Below are the code and all the weights of a small trained network. Each question names an input and a target symbol and asks about switching units off, where a switched-off unit gives its printed mean instead of its output.

import numpy as np


def w(rows, s, z=0):
    codes = np.array(rows[::2]) - 128.0
    scale = np.full(codes.shape[1], s)
    scale[-1] = z or s
    return codes * scale


def norm(h):
    return h / np.sqrt((h * h).mean(-1, keepdims=True) + 1e-5)


def f(y):
    return y / 2 * (1 + np.tanh(0.7978845608 * (y + 0.044715 * y**3)))


def softmax(a):
    e = np.exp(a - a.max(-1, keepdims=True))
    return e / e.sum(-1, keepdims=True)


def log_softmax(a):
    a = a - a.max(-1, keepdims=True)
    return a - np.log(np.exp(a).sum(-1, keepdims=True))


def net(x, mask):
    ids = ['αβδεζηλμξπω'.index(c) for c in x.split()]
    T = len(ids)
    res = E[ids] + P[:T]
    r = norm(res)
    for j in range(2):
        rows = slice(2 * j, 2 * j + 2)
        q, k, v = (r @ M[0][rows].T for M in (Q, K, V))
        z = softmax(np.where(np.tri(T) > 0, q @ k.T / 2**0.5, -1e9)) @ v
        o = O[0][rows]
        res = res + np.where(mask[j], z, o[:, -1]) @ o[:, :-1]
    y = f(norm(res) @ A[0][:, :-1].T + A[0][:, -1])
    res = res + np.where(mask[2:6], y, B[0][:, -1]) @ B[0][:, :-1]
    return log_softmax(norm(res)[-1] @ U[:, :-1].T + U[:, -1])


Q, K, V, O, A, B = {}, {}, {}, {}, {}, {}
E = w([
[138,171,138,134,139,147,161],'α',
[101,196,250,12,106,113,207],'β',
[164,120,143,119,107,178,98],'δ',
[71,180,60,143,131,131,204],'ε',
[70,144,135,200,127,115,88],'ζ',
[112,171,109,157,138,86,52],'η',
[185,74,178,97,200,67,172],'λ',
[101,144,167,158,65,168,115],'μ',
[23,42,146,153,161,168,211],'ξ',
[133,120,82,132,51,110,151],'π',
[118,142,118,106,167,172,145],'ω',
],0.019)
P = w([
[90,1,94,117,69,55,38],'0',
[120,115,121,149,117,113,137],'1',
[150,141,138,149,146,127,142],'2',
[190,121,115,181,155,145,154],'3',
[215,152,121,202,156,158,161],'4',
[222,147,124,213,163,155,185],'5',
],0.0074)
Q[0] = w([
[193,82,40,235,91,140,98],'H1',
[95,115,2,118,147,83,179],'H1',
[71,218,180,14,175,81,140],'H2',
[133,160,252,109,101,189,75],'H2',
],0.0088)
K[0] = w([
[194,186,118,205,153,178,138],'H1',
[84,123,107,218,92,152,178],'H1',
[57,84,82,92,92,85,59],'H2',
[134,120,108,71,163,112,9],'H2',
],0.011)
V[0] = w([
[113,145,110,71,187,165,87],'H1',
[71,69,191,31,117,111,218],'H1',
[217,136,140,69,71,184,72],'H2',
[116,91,254,138,131,162,123],'H2',
],0.0082)
O[0] = w([
[96,157,142,220,141,255,119,2],'H1',
[231,168,148,189,60,112,182,70],'H1',
[194,195,104,71,142,199,44,190],'H2',
[118,109,155,40,108,161,152,65],'H2',
],0.0088,0.0035)
A[0] = w([
[184,43,171,87,124,36,137,90],'N1',
[133,81,98,132,57,147,235,105],'N2',
[118,90,236,115,44,92,75,2],'N3',
[34,135,93,193,170,99,2,60],'N4',
],0.0087,0.0054)
B[0] = w([
[147,103,218,165,171,171,116,253],'N1',
[123,97,46,66,113,148,95,252],'N2',
[138,245,189,97,125,118,233,124],'N3',
[120,203,157,133,118,23,9,181],'N4',
],0.012,0.0042)
U = w([
[181,61,215,158,196,125,146,77],'α',
[193,199,82,147,85,139,142,5],'β',
[174,126,163,75,148,209,66,46],'δ',
[61,163,69,221,130,81,213,26],'ε',
[29,47,173,128,162,137,189,165],'ζ',
[59,160,151,139,177,74,90,255],'η',
[123,180,70,138,80,142,168,81],'λ',
[107,168,182,25,135,99,208,237],'μ',
[206,87,96,159,90,72,136,180],'ξ',
[199,187,78,155,219,89,167,22],'π',
[117,130,121,245,120,206,145,196],'ω',
],0.011,0.0031)

Each question gives the input, a string of symbols that net reads in full, and the target symbol t.
The units are the heads (2 rows each of Q, K, V and O) and the neurons (one row each of A and B). Each row of codes is followed by its name. A weight is (code - 128) times the scale printed after its matrix; where a second scale follows, it is the last column's (O, A, B and U).
mask holds one flag per unit, heads first, then neurons. A switched-off unit (its flag False) gives its mean, the last column of its rows in O or B, instead of its output. The means were averaged over made-up inputs and are rounded, as every weight is.
A unit's drop is (log p(t) with every unit on - log p(t) with that unit switched off) / (log p(t) with every unit on - log p(t) with every unit switched off).
The circuit of an input: a set's keep is (log p(t) with only the set's units on - log p(t) with every unit switched off) / (log p(t) with every unit on - log p(t) with every unit switched off). Starting from all 6 units, units are removed one at a time, each time the one whose removal leaves the highest keep (on an exact tie, the one counted first), for as long as the keep stays at least 0.8.
units of the circuit, in order: the units of the circuit, biggest drop first
k most important neurons: the k neurons with the biggest drops, biggest first
heads that matter: for each layer, one digit per head in row order, 1 if its drop is at least 0.15 and else 0, layers parted by /
drop when u is switched off: that unit's drop, to one decimal
input λ ζ η ω, target ζ: units of the circuit, in order	H2
input μ ζ ω, target μ: 2 most important neurons	N1; N2
input δ ω π α, target ω: heads that matter	10
input π π π ζ ζ π, target η: heads that matter	10
input ω π μ, target ω: heads that matter	10
input π π ζ π, target η: heads that matter	11
input π π ω, target π: units of the circuit, in order	H2; H1
input β ξ β ζ μ μ, target β: heads that matter	10
input μ ξ α, target μ: heads that matter	01
input α δ ω, target α: units of the circuit, in order	H1; N1; H2
input η ω ω π ω, target ω: drop when N2 is switched off	0.1
input δ μ η μ, target η: drop when H1 is switched off	1.1
input π δ δ π μ, target δ: drop when H1 is switched off	0.1
input ζ μ β η μ, target η: drop when H1 is switched off	1.2
input β ε μ α β μ, target β: units of the circuit, in order	N1
